In the rows, zero is written as 128.
Each row has a class, written after it.
[130 131  96 123 136 126 139 135 139 124 116 130 132 130 127 120 127 121
 123 127 122 125 160 118 164 152 130 122 133 128 129 133 131 136 132 119
 125 121 107 139 125 169 136 142 136  90 103 146 132 125 120 143 132 127
 124 124 127 117 133 114 175 109 130 156] -> J_959
[127 126 144 121 142 119 153 124 124 123 134 125 131 131 132 125 128 149
 117 128 134 142 138 140 114 125 128 122 142 122 117 122 147 114 123 128
 124 129 143 145 115 113 126 144 140 144 146 149 139 130 114 120 121 124
 119 139 120 127 137 105 143 136 114 159] -> J_781
[145 132 132 132 110 130 112 134 135 128 141 159 126 127 137 132 127 130
 108 121 127 127 129 153 143 135 127 132 117 132 136 120 120 131 130 148
 126 117 133 135 126  62 120 120 118 111 113 160 126 125 129 127 140 125
 133 124 129 131 128 128 147 124 128 102] -> J_781
[143 127 149 115 174 114 162 145 149 115 141 124 123 131 137 125 128 150
 115 123 127 139 150 128  69 124 135 110 136 131  96 125 146 125 127 125
 121 126 145 168 111 116 124 145 143 147 154 151 149 125 110 112 137 120
 115 153 120 139 127 121 130 104 130 171] -> J_781
[130 133 116 121 154 123 142 132 136 119 127 116 127 132 128 128 129 142
 122 125 128 132 159 129 127 129 131 117 133 126 103 130 135 133 130 131
 121 124 141 146 122 158 135 141 138 123 128 137 138 121 118 127 132 128
 120 133 134 123 131 117 148 116 130 154] -> J_781
[134 132 134 118 148 117 155 128 135 120 134 119 128 130 126 129 128 155
 120 124 127 126 150 141 110 122 130 122 134 125  97 129 140 125 127 125
 121 125 138 153 117 142 126 141 135 127 141 149 138 127 117 118 135 126
 110 138 117 131 134 113 133 119 124 153] -> J_781
[148 131 127 127 125 129 119 156 158 117 128 155 125 124 143 123 131 115
 112 128 114 123 139 115 118 159 134 125 115 135 136 125 102 146 133 124
 124 122 105 144 136 119 124 120 127  92  92 154 127 125 135 131 144 121
 142 126 130 135 116 141 160  88 135 118] -> J_959
[137 137 106 127 134 126 137 132 134 127 130 130 128 130 128 125 130 135
 115 124 122 131 149 136 149 137 124 123 131 128 121 132 135 131 127 119
 125 119 118 140 124 139 132 138 135 112 117 151 138 124 119 138 137 126
 117 130 135 127 131 115 156 117 134 134] -> J_781
[143 133 116 135 101 131 112 135 138 130 131 153 126 127 134 129 130 121
 111 125 121 122 132 141 152 142 127 127 117 133 141 127 115 137 126 128
 128 119 109 128 134  99 124 119 117  97 103 157 123 127 133 135 141 127
 131 120 133 132 127 136 144 111 135  99] -> J_959
[132 129 124 127 138 124 146 127 129 122 129 133 128 133 131 119 128 133
 125 122 131 131 142 126 128 139 127 122 134 122 127 123 143 123 125 134
 128 124 132 143 115  94 129 143 140 125 123 156 138 130 115 134 121 127
 130 134 113 125 135 120 157 127 125 156] -> J_959
[133 126 129 124 134 127 143 138 144 123 127 146 131 129 135 116 128 123
 118 125 126 128 138 115 127 150 130 120 133 127 142 121 130 127 126 125
 128 123 118 143 121 102 126 137 137 114 115 153 135 131 119 134 128 123
 136 132 119 125 129 121 165 115 125 154] -> J_959
[144 134  97 127 108 134 111 149 152 124 124 149 129 120 135 123 131 104
 114 129 111 118 148 122 169 158 132 129 114 137 142 134 103 151 137 113
 126 117  83 124 138 164 133 119 119  64  82 145 121 126 138 144 147 127
 134 114 137 127 122 139 160  86 141 109] -> J_959
[132 133 133 123 146 120 148 127 129 120 136 119 127 133 128 131 128 160
 119 123 131 135 150 144 115 125 126 122 133 122 105 123 136 124 127 135
 118 124 151 150 125 132 129 141 141 130 129 152 140 122 119 122 130 124
 116 137 125 127 135 108 149 129 117 146] -> J_781
[134 129 124 116 148 124 147 143 145 123 127 125 128 125 127 122 129 135
 114 130 122 131 148 121 114 133 133 115 133 131 114 133 130 133 131 106
 122 125 118 145 132 183 132 134 134 115 127 138 135 126 123 126 139 124
 118 135 136 132 126 118 143 101 130 150] -> J_781
[136 126 119 126 129 124 136 132 134 127 130 139 131 128 130 121 126 117
 122 124 126 129 142 135 148 137 129 122 130 132 131 127 139 128 128 126
 131 120 119 137 116 111 128 135 123 117 131 145 130 128 118 133 133 126
 125 130 122 125 133 125 144 116 134 147] -> J_781
